Here is a tiny trained network, its code and every weight. The questions are about switching its units off for an input and a target symbol, where a switched-off unit gives its printed mean instead of its output.

import numpy as np


def w(rows, s, z=0):
    codes = np.array(rows[::2]) - 128.0
    scale = np.full(codes.shape[1], s)
    scale[-1] = z or s
    return codes * scale


def f(y):
    return y / 2 * (1 + np.tanh(0.7978845608 * (y + 0.044715 * y**3)))


def softmax(a):
    e = np.exp(a - a.max(-1, keepdims=True))
    return e / e.sum(-1, keepdims=True)


def log_softmax(a):
    a = a - a.max(-1, keepdims=True)
    return a - np.log(np.exp(a).sum(-1, keepdims=True))


def net(x, mask):
    ids = ['ΓΠΣΦδεζημω'.index(c) for c in x.split()]
    T = len(ids)
    res = E[ids] + P[:T]
    u = 0
    for l in range(3):
        q, k, v = (res @ M[l].T for M in (Q, K, V))
        z = softmax(np.where(np.tri(T) > 0, q @ k.T / 4**0.5, -1e9)) @ v
        res = res + np.where(mask[u], z, O[l][:, -1]) @ O[l][:, :-1]
        u += 1
        y = f(res @ A[l][:, :-1].T + A[l][:, -1])
        res = res + np.where(mask[u : u + 4], y, B[l][:, -1]) @ B[l][:, :-1]
        u += 4
    return log_softmax(res[-1] @ U[:, :-1].T + U[:, -1])


Q, K, V, O, A, B = {}, {}, {}, {}, {}, {}
E = w([
[203,159,168,184,82,152,171,181,162,124],'Γ',
[176,31,119,175,102,199,134,161,116,136],'Π',
[209,56,163,41,141,144,191,115,171,99],'Σ',
[164,200,78,134,97,76,195,119,134,65],'Φ',
[175,87,67,127,118,240,115,91,71,172],'δ',
[74,63,164,117,50,102,185,67,184,160],'ε',
[181,166,173,161,62,140,142,135,79,133],'ζ',
[132,102,138,11,89,107,121,145,75,111],'η',
[155,139,123,74,111,248,112,106,190,91],'μ',
[216,117,180,115,166,107,49,76,140,162],'ω',
],0.014)
P = w([
[131,62,170,44,162,48,92,1,174,149],'0',
[56,92,134,102,219,102,118,46,129,111],'1',
[122,77,143,139,189,109,109,59,139,117],'2',
[86,113,125,113,175,113,118,103,148,134],'3',
[127,136,110,103,115,104,123,110,144,171],'4',
[74,117,90,129,108,116,85,102,174,122],'5',
[93,101,151,126,115,119,94,67,145,117],'6',
[146,121,85,92,132,120,140,143,154,144],'7',
[155,92,58,115,91,153,80,123,127,120],'8',
[72,178,131,132,111,122,119,107,165,130],'9',
[109,126,121,114,111,142,97,101,110,172],'10',
[132,134,115,113,114,128,115,120,146,146],'11',
[100,121,118,116,117,130,91,107,162,138],'12',
[106,129,127,168,128,150,89,107,124,129],'13',
],0.0093)
Q[0] = w([
[212,125,221,79,119,239,144,3,191,53],'L0H0',
[163,119,80,125,24,149,224,105,163,159],'L0H0',
[184,214,104,249,67,249,25,238,119,106],'L0H0',
[171,72,97,155,155,249,182,80,158,73],'L0H0',
],0.0046)
K[0] = w([
[131,62,209,88,45,166,138,77,132,145],'L0H0',
[71,53,90,172,127,229,178,177,80,131],'L0H0',
[182,232,142,74,165,181,99,153,54,2],'L0H0',
[176,160,98,82,104,117,140,146,115,146],'L0H0',
],0.0071)
V[0] = w([
[136,173,79,149,130,129,143,158,68,122],'L0H0',
[107,120,118,140,124,170,108,134,100,215],'L0H0',
[103,162,163,144,164,99,136,142,149,76],'L0H0',
[183,85,126,1,156,148,161,58,168,127],'L0H0',
],0.0068)
O[0] = w([
[170,193,77,80,111,143,221,129,160,1,57],'L0H0',
[187,79,50,24,84,154,162,88,81,145,110],'L0H0',
[240,221,146,60,58,235,142,211,56,103,106],'L0H0',
[33,141,135,168,242,120,42,183,150,139,249],'L0H0',
],0.0054,0.013)
A[0] = w([
[79,76,116,59,188,60,99,52,55,21,151],'L0N0',
[94,156,185,149,94,24,24,171,113,219,219],'L0N1',
[106,77,100,154,156,192,1,161,164,64,248],'L0N2',
[159,136,137,106,144,206,207,188,50,32,5],'L0N3',
],0.0051,0.003)
B[0] = w([
[151,128,101,164,108,142,131,179,167,254,174],'L0N0',
[255,92,94,77,117,142,137,116,56,50,250],'L0N1',
[106,195,211,72,187,56,169,102,96,188,255],'L0N2',
[151,115,135,181,61,119,83,52,101,54,116],'L0N3',
],0.0079,0.0083)
Q[1] = w([
[79,241,85,185,101,180,93,158,113,89],'L1H0',
[122,64,93,69,43,232,171,236,177,66],'L1H0',
[79,69,128,186,86,98,200,38,241,145],'L1H0',
[87,219,180,147,182,39,124,128,23,254],'L1H0',
],0.0047)
K[1] = w([
[170,128,117,125,165,116,94,118,142,118],'L1H0',
[117,254,124,188,157,126,67,107,69,146],'L1H0',
[150,154,178,83,120,183,127,180,112,104],'L1H0',
[175,90,127,123,88,132,155,94,180,107],'L1H0',
],0.0099)
V[1] = w([
[48,99,76,94,125,130,64,93,47,148],'L1H0',
[125,135,105,109,161,110,94,51,163,114],'L1H0',
[107,125,89,141,89,204,148,94,80,83],'L1H0',
[254,127,168,56,147,127,163,217,154,137],'L1H0',
],0.0057)
O[1] = w([
[36,135,159,186,6,99,114,176,146,236,168],'L1H0',
[231,253,164,157,247,165,128,221,42,215,179],'L1H0',
[235,211,250,154,70,157,86,131,228,146,2],'L1H0',
[71,94,176,8,197,182,147,203,65,29,169],'L1H0',
],0.0051,0.0097)
A[1] = w([
[175,161,137,143,75,244,88,152,38,186,217],'L1N0',
[183,114,97,129,234,105,188,96,136,180,254],'L1N1',
[155,153,165,191,133,108,84,239,154,102,96],'L1N2',
[93,195,109,2,141,156,49,111,125,188,95],'L1N3',
],0.0056,0.0022)
B[1] = w([
[118,171,69,72,69,155,130,9,126,125,132],'L1N0',
[23,164,32,234,49,139,170,114,60,72,245],'L1N1',
[63,27,4,151,158,86,172,107,158,40,121],'L1N2',
[129,248,207,225,87,254,102,183,224,115,185],'L1N3',
],0.0057,0.012)
Q[2] = w([
[158,195,104,84,172,155,173,141,98,66],'L2H0',
[131,87,107,254,102,73,213,118,89,108],'L2H0',
[191,111,138,102,92,156,110,147,169,85],'L2H0',
[107,196,139,176,210,138,173,210,158,162],'L2H0',
],0.0055)
K[2] = w([
[85,112,89,134,154,70,129,100,153,175],'L2H0',
[118,122,161,80,70,184,49,64,93,131],'L2H0',
[94,125,83,162,198,84,163,52,68,144],'L2H0',
[154,137,135,96,104,104,68,2,160,122],'L2H0',
],0.0063)
V[2] = w([
[91,2,123,14,157,73,134,112,126,137],'L2H0',
[172,218,90,133,142,84,57,183,87,117],'L2H0',
[86,182,93,229,186,69,218,129,172,97],'L2H0',
[70,153,179,117,122,198,95,207,236,196],'L2H0',
],0.006)
O[2] = w([
[124,2,99,159,79,120,86,130,113,71,253],'L2H0',
[211,150,138,59,160,101,156,160,50,185,138],'L2H0',
[143,140,63,168,202,96,35,124,170,77,250],'L2H0',
[226,114,150,236,114,185,100,236,105,93,130],'L2H0',
],0.0088,0.0042)
A[2] = w([
[141,166,100,39,181,135,79,100,138,197,5],'L2N0',
[65,129,179,85,147,168,198,122,1,94,152],'L2N1',
[103,189,122,114,98,92,158,122,43,129,119],'L2N2',
[64,110,140,63,199,151,182,122,211,145,180],'L2N3',
],0.0052,0.0022)
B[2] = w([
[152,69,168,143,109,2,120,144,99,147,128],'L2N0',
[153,110,145,58,142,162,120,137,241,94,253],'L2N1',
[62,149,171,50,102,161,62,177,212,146,160],'L2N2',
[140,122,171,108,135,160,103,89,52,116,180],'L2N3',
],0.009,0.0055)
U = w([
[168,163,113,67,117,189,119,18,79,38,173],'Γ',
[85,57,66,248,108,112,115,31,153,112,196],'Π',
[140,98,74,150,177,158,1,156,172,24,157],'Σ',
[207,207,129,108,213,32,148,33,67,157,215],'Φ',
[124,185,47,193,188,121,193,115,144,210,97],'δ',
[113,121,138,190,71,115,91,97,114,118,134],'ε',
[127,157,140,78,122,125,129,98,199,107,2],'ζ',
[163,84,185,160,113,171,148,229,158,73,138],'η',
[194,198,193,212,155,140,146,165,106,100,104],'μ',
[137,137,146,67,72,74,108,236,116,204,112],'ω',
],0.0037,0.0023)

Each question gives the input, a string of symbols that net reads in full, and the target symbol t.
The units are the heads (4 rows each of Q, K, V and O) and the neurons (one row each of A and B). Each row of codes is followed by its name. A weight is (code - 128) times the scale printed after its matrix; where a second scale follows, it is the last column's (O, A, B and U).
mask holds one flag per unit, layer by layer, with each layer's heads first. A switched-off unit (its flag False) gives its mean, the last column of its rows in O or B, instead of its output. The means were averaged over made-up inputs and are rounded, as every weight is.
A unit's drop is (log p(t) with every unit on - log p(t) with that unit switched off) / (log p(t) with every unit on - log p(t) with every unit switched off).
The circuit of an input: a set's keep is (log p(t) with only the set's units on - log p(t) with every unit switched off) / (log p(t) with every unit on - log p(t) with every unit switched off). Starting from the 12 units with the biggest drops (on a tie, the unit counted first), units are removed one at a time, each time the one whose removal leaves the highest keep (on an exact tie, the one counted first), for as long as the keep stays at least 0.8.
units of the circuit, in order: the units of the circuit, biggest drop first
most important unit: the unit with the biggest drop
top k neurons: the k neurons with the biggest drops, biggest first
top k neurons in layer l: the k neurons of layer l with the biggest drops, biggest first
drop when u is switched off: that unit's drop, to one decimal
input Σ Σ ε Σ, target Π: top neuron : [L1N1]
input Π Σ Φ, target Π: units of the circuit, in order : [L2H0; L0H0; L1N3]
input ω ω Σ Φ, target ω: units of the circuit, in order : [L2H0; L0N1; L2N2]
input ω Σ Π, target ω: top 3 neurons : [L0N1; L2N2; L1N3]
input Φ Σ ε Φ Σ ε Π Φ Σ Φ μ ε ω, target Φ: units of the circuit, in order : [L2H0; L0N1; L0N2]
input Φ Σ Σ, target Φ: units of the circuit, in order : [L2H0; L0H0; L0N2; L1H0]
input η Γ Σ Σ, target η: top 4 neurons : [L1N3; L0N1; L2N1; L1N1]
input η Σ Σ, target η: top 3 neurons : [L1N3; L2N1; L0N1]
input ε Σ Φ Σ η η Σ, target ω: top 2 neurons in layer 0 : [L0N1; L0N2]
input ε Σ ω Π η ε, target ω: top 2 neurons : [L1N3; L0N1]
input Σ Σ Σ Σ μ ζ, target Σ: top 3 neurons : [L0N0; L0N1; L2N1]
input Σ Π ε Φ, target Π: top 3 neurons : [L1N3; L0N2; L2N1]
input ε Φ η, target ω: top 2 neurons in layer 0 : [L0N1; L0N0]
input δ Π Σ Φ Σ Π ε Π, target Π: most important unit : L0H0
input μ Φ Φ Π, target μ: top 2 neurons : [L1N3; L0N1]
input η δ δ, target η: top 4 neurons : [L0N1; L1N3; L2N1; L0N0]
input Σ ζ Φ, target Σ: top 3 neurons : [L2N1; L2N2; L0N0]
input Φ δ Φ Φ, target Φ: top 2 neurons in layer 2 : [L2N0; L2N1]
input Σ ε ω, target Φ: top 3 neurons : [L0N1; L0N2; L1N3]
input Σ Φ δ Σ Σ Σ Φ Σ ω Φ Σ ε Σ μ, target μ: most important unit : L0N2
input Σ Σ μ ζ, target Σ: top 2 neurons : [L0N0; L2N1]
input Φ η Σ μ, target Φ: top 2 neurons in layer 2 : [L2N0; L2N3]
input μ η Σ, target μ: top 2 neurons : [L1N3; L0N0]
input Γ ω δ, target Γ: top 2 neurons in layer 2 : [L2N3; L2N1]
input δ δ Φ, target δ: top 2 neurons in layer 0 : [L0N1; L0N0]
input Φ Σ Γ, target Φ: drop when L1N2 is switched off : -0.1
input Σ ε Γ, target Π: most important unit : L1N2
